Below are the code and all the weights of a small trained network. Each question names an input and a class and asks about switching units off, where a switched-off unit gives its printed mean instead of its output.

import numpy as np


def w(rows, s, z=0):
    codes = np.array(rows[::2]) - 128.0
    scale = np.full(codes.shape[1], s)
    scale[-1] = z or s
    return codes * scale


def f(y):
    return y / 2 * (1 + np.tanh(0.7978845608 * (y + 0.044715 * y**3)))


def log_softmax(a):
    a = a - a.max(-1, keepdims=True)
    return a - np.log(np.exp(a).sum(-1, keepdims=True))


def net(x, mask):
    res = np.array(x, float).reshape(1, 7) / 4 @ E
    y = f(res @ A[0][:, :-1].T + A[0][:, -1])
    res = res + np.where(mask, y, B[0][:, -1]) @ B[0][:, :-1]
    return log_softmax(res[-1] @ U[:, :-1].T + U[:, -1])


A, B = {}, {}
E = w([
[135,124,159,100,124,95,133,128,162],'x0',
[103,131,143,106,135,138,124,108,141],'x1',
[208,241,69,59,207,189,114,137,172],'x2',
[150,124,152,116,115,119,128,136,148],'x3',
[111,136,118,107,98,91,106,107,143],'x4',
[92,101,85,66,84,190,234,206,170],'x5',
[82,59,115,137,181,149,26,255,227],'x6',
],0.01)
A[0] = w([
[115,89,173,157,101,93,97,125,77,104],'neuron 0',
[131,100,115,132,135,133,115,192,145,144],'neuron 1',
[89,82,97,124,155,126,37,209,162,172],'neuron 2',
[130,149,173,189,173,113,66,86,105,52],'neuron 3',
[46,106,146,158,96,123,170,144,128,12],'neuron 4',
[95,119,124,148,134,177,88,150,137,189],'neuron 5',
[149,154,146,171,196,80,54,80,106,33],'neuron 6',
[118,160,117,96,101,121,201,71,79,211],'neuron 7',
[60,81,177,171,90,105,142,134,123,100],'neuron 8',
[164,168,170,141,86,128,171,114,67,157],'neuron 9',
[180,246,49,68,204,130,108,137,183,124],'neuron 10',
[79,101,57,72,55,165,227,173,164,2],'neuron 11',
[99,125,79,89,124,131,224,150,126,45],'neuron 12',
],0.011,0.0016)
B[0] = w([
[138,149,86,117,140,172,111,232,146,200],'neuron 0',
[167,97,121,88,140,105,129,114,151,179],'neuron 1',
[163,38,124,2,200,52,209,11,83,240],'neuron 2',
[138,151,126,200,160,178,84,99,161,194],'neuron 3',
[123,133,126,101,113,168,134,226,182,188],'neuron 4',
[84,119,127,76,141,92,155,81,129,172],'neuron 5',
[109,188,165,151,162,134,87,124,209,202],'neuron 6',
[181,46,111,67,143,32,191,80,87,218],'neuron 7',
[31,134,96,86,65,208,118,193,18,214],'neuron 8',
[116,95,130,135,105,61,138,69,116,201],'neuron 9',
[91,146,116,90,55,195,147,232,51,252],'neuron 10',
[187,151,141,182,188,150,29,143,234,236],'neuron 11',
[196,154,122,178,160,115,83,122,173,190],'neuron 12',
],0.0088,0.015)
U = w([
[162,89,146,135,152,42,225,54,103,252],'0',
[100,163,137,154,69,166,154,254,74,116],'1',
[177,177,161,225,179,113,38,125,230,16],'2',
],0.01,0.00037)

Each question gives the input, the list of numbers given to net, and the class t.
The units are the neurons (one row each of A and B). Each row of codes is followed by its name. A weight is (code - 128) times the scale printed after its matrix; where a second scale follows, it is the last column's (A, B and U).
mask holds one flag per neuron, in row order. A switched-off neuron (its flag False) gives its mean, the last column of its row in B, instead of its output. The means were averaged over made-up inputs and are rounded, as every weight is.
A unit's drop is (log p(t) with every unit on - log p(t) with that unit switched off) / (log p(t) with every unit on - log p(t) with every unit switched off).
most important unit: the unit with the biggest drop
top k neurons: the k neurons with the biggest drops, biggest first
drop of u: that unit's drop, to one decimal
input [0,3,-3,-3,8,-2,-2], class 1: top 2 neurons : [neuron 2; neuron 11]
input [0,8,5,-8,-2,-5,3], class 1: most important unit : neuron 10
input [-4,7,-6,-5,1,5,6], class 0: top 4 neurons : [neuron 2; neuron 10; neuron 5; neuron 1]
input [8,6,0,7,-5,6,-4], class 2: top 2 neurons : [neuron 11; neuron 2]
input [-4,2,-3,-6,4,6,5], class 2: top 2 neurons : [neuron 11; neuron 7]
input [7,-3,5,-8,8,-3,4], class 1: top 3 neurons : [neuron 10; neuron 7; neuron 9]
input [0,-6,-5,1,0,-4,2], class 1: top 2 neurons : [neuron 8; neuron 11]
input [8,2,6,-4,-3,8,-5], class 2: top 2 neurons : [neuron 11; neuron 12]
input [3,0,-2,-5,3,7,-6], class 2: top 3 neurons : [neuron 11; neuron 2; neuron 12]
input [6,-2,0,-3,8,-6,6], class 0: top 3 neurons : [neuron 2; neuron 11; neuron 12]
input [-8,-8,5,0,-1,-4,4], class 1: top 4 neurons : [neuron 10; neuron 7; neuron 11; neuron 9]
input [0,-3,-8,0,-5,-5,-6], class 1: top 3 neurons : [neuron 0; neuron 8; neuron 2]
input [6,-4,-2,-4,-1,3,0], class 2: top 3 neurons : [neuron 10; neuron 11; neuron 2]
input [2,-7,4,-4,-1,-2,-3], class 1: top 2 neurons : [neuron 2; neuron 10]
input [-5,6,-3,7,-2,-6,-5], class 2: top neuron : [neuron 2]
input [6,0,-7,-3,7,5,8], class 0: top 2 neurons : [neuron 2; neuron 10]
input [-4,1,7,7,-2,-1,5], class 1: drop of neuron 10 : 3.9
input [5,-4,4,-1,5,8,-6], class 2: drop of neuron 8 : 0.0
input [-3,0,-5,2,-6,-1,6], class 0: drop of neuron 2 : 2.3
input [-7,2,0,5,6,4,-2], class 2: drop of neuron 11 : 0.1
input [-2,4,2,-5,-3,3,0], class 2: most important unit : neuron 8
